Here is a tiny trained network, its code and every weight. The questions are about switching its units off for an input and a class, where a switched-off unit gives its printed mean instead of its output.

import numpy as np


def w(rows, s, z=0):
    codes = np.array(rows[::2]) - 128.0
    scale = np.full(codes.shape[1], s)
    scale[-1] = z or s
    return codes * scale


def f(y):
    return np.maximum(y, 0)


def log_softmax(a):
    a = a - a.max(-1, keepdims=True)
    return a - np.log(np.exp(a).sum(-1, keepdims=True))


def net(x, mask):
    res = np.array(x, float).reshape(1, 7) / 4 @ E
    y = f(res @ A[0][:, :-1].T + A[0][:, -1])
    res = res + np.where(mask, y, B[0][:, -1]) @ B[0][:, :-1]
    return log_softmax(res[-1] @ U[:, :-1].T + U[:, -1])


A, B = {}, {}
E = w([
[128,130,127,131,124,122,126,126,125],'x0',
[105,132,90,112,73,209,118,96,73],'x1',
[126,131,136,120,135,130,123,127,122],'x2',
[128,130,132,124,131,129,130,128,126],'x3',
[195,144,125,104,134,136,114,2,158],'x4',
[129,129,127,129,126,127,127,129,129],'x5',
[166,76,54,66,163,101,130,167,90],'x6',
],0.024)
A[0] = w([
[206,124,40,85,181,123,138,113,116,44],'neuron 1',
[32,162,203,173,90,146,133,165,144,201],'neuron 2',
[94,141,110,143,115,126,128,163,83,114],'neuron 3',
[138,120,124,74,81,133,134,85,127,94],'neuron 4',
[127,115,84,118,122,88,176,151,101,136],'neuron 5',
[48,129,185,180,105,157,168,186,125,190],'neuron 6',
[115,142,140,122,129,102,142,199,143,143],'neuron 7',
[162,122,182,127,171,35,132,156,204,252],'neuron 8',
[208,95,73,58,148,108,126,29,158,18],'neuron 9',
[181,94,87,93,152,108,138,110,89,66],'neuron 10',
[156,184,185,157,107,170,122,31,219,112],'neuron 11',
[94,61,78,100,145,117,122,227,90,121],'neuron 12',
[118,130,82,108,27,250,125,110,39,134],'neuron 13',
],0.013,0.011)
B[0] = w([
[69,100,140,200,102,103,90,217,149,204],'neuron 1',
[52,126,121,190,121,119,50,130,211,253],'neuron 2',
[128,157,65,140,151,105,181,162,134,176],'neuron 3',
[132,92,103,143,104,146,97,96,129,162],'neuron 4',
[182,94,124,119,139,143,108,161,99,174],'neuron 5',
[74,153,121,180,128,125,81,178,184,244],'neuron 6',
[157,80,164,134,140,144,120,189,106,184],'neuron 7',
[175,101,222,152,251,2,170,148,184,236],'neuron 8',
[60,152,160,203,116,138,76,137,199,221],'neuron 9',
[69,140,67,118,154,121,120,204,191,185],'neuron 10',
[182,142,178,52,107,117,191,49,92,225],'neuron 11',
[166,122,141,45,154,133,180,118,12,231],'neuron 12',
[67,170,42,109,62,223,127,109,91,255],'neuron 13',
],0.012,0.031)
U = w([
[99,129,163,167,158,74,94,173,225,252],'0',
[40,155,71,154,70,162,69,148,162,225],'1',
[205,157,186,118,149,77,169,29,184,84],'2',
[141,162,128,90,43,180,126,3,104,50],'3',
[195,92,144,94,175,76,162,186,81,19],'4',
[108,144,57,61,105,152,144,163,27,40],'5',
],0.011,0.0035)

Each question gives the input, the list of numbers given to net, and the class t.
The units are the neurons (one row each of A and B). Each row of codes is followed by its name. A weight is (code - 128) times the scale printed after its matrix; where a second scale follows, it is the last column's (A, B and U).
mask holds one flag per neuron, in row order. A switched-off neuron (its flag False) gives its mean, the last column of its row in B, instead of its output. The means were averaged over made-up inputs and are rounded, as every weight is.
A unit's drop is (log p(t) with every unit on - log p(t) with that unit switched off) / (log p(t) with every unit on - log p(t) with every unit switched off).
The circuit of an input: a set's keep is (log p(t) with only the set's units on - log p(t) with every unit switched off) / (log p(t) with every unit on - log p(t) with every unit switched off). Starting from the 12 units with the biggest drops (on a tie, the unit counted first), units are removed one at a time, each time the one whose removal leaves the highest keep (on an exact tie, the one counted first), for as long as the keep stays at least 0.8.
units of the circuit, in order: the units of the circuit, biggest drop first
top k neurons: the k neurons with the biggest drops, biggest first
drop when u is switched off: that unit's drop, to one decimal
input [-1,6,-4,6,5,-2,0], class 3: units of the circuit, in order => neuron 11
input [5,6,-2,-5,-2,-7,1], class 5: units of the circuit, in order => neuron 9; neuron 2
input [2,-7,0,5,4,2,0], class 2: top 3 neurons => neuron 2; neuron 6; neuron 11
input [4,-1,-6,-1,-2,8,1], class 4: units of the circuit, in order => neuron 9; neuron 2
input [-8,5,-7,3,5,-6,0], class 3: top 3 neurons => neuron 11; neuron 2; neuron 6
input [-7,-5,1,5,8,7,0], class 2: top 2 neurons => neuron 11; neuron 2
input [-4,0,6,-2,1,-3,-7], class 2: top 3 neurons => neuron 11; neuron 13; neuron 1
input [-3,-1,-2,0,0,-1,4], class 4: top 2 neurons => neuron 2; neuron 6
input [7,3,-2,-8,0,0,3], class 5: top 2 neurons => neuron 2; neuron 6
input [-5,5,8,-6,0,-1,3], class 5: top 2 neurons => neuron 2; neuron 6
input [0,-8,-5,1,-1,-1,1], class 4: top 2 neurons => neuron 2; neuron 9
input [-2,1,6,3,-2,4,-8], class 1: drop when neuron 8 is switched off => 5.1
input [6,2,8,-2,2,1,7], class 1: drop when neuron 8 is switched off => 0.6
input [-6,-6,-7,-6,-7,-8,3], class 4: units of the circuit, in order => neuron 12
input [7,7,-5,-1,7,-8,-1], class 3: drop when neuron 11 is switched off => 0.8
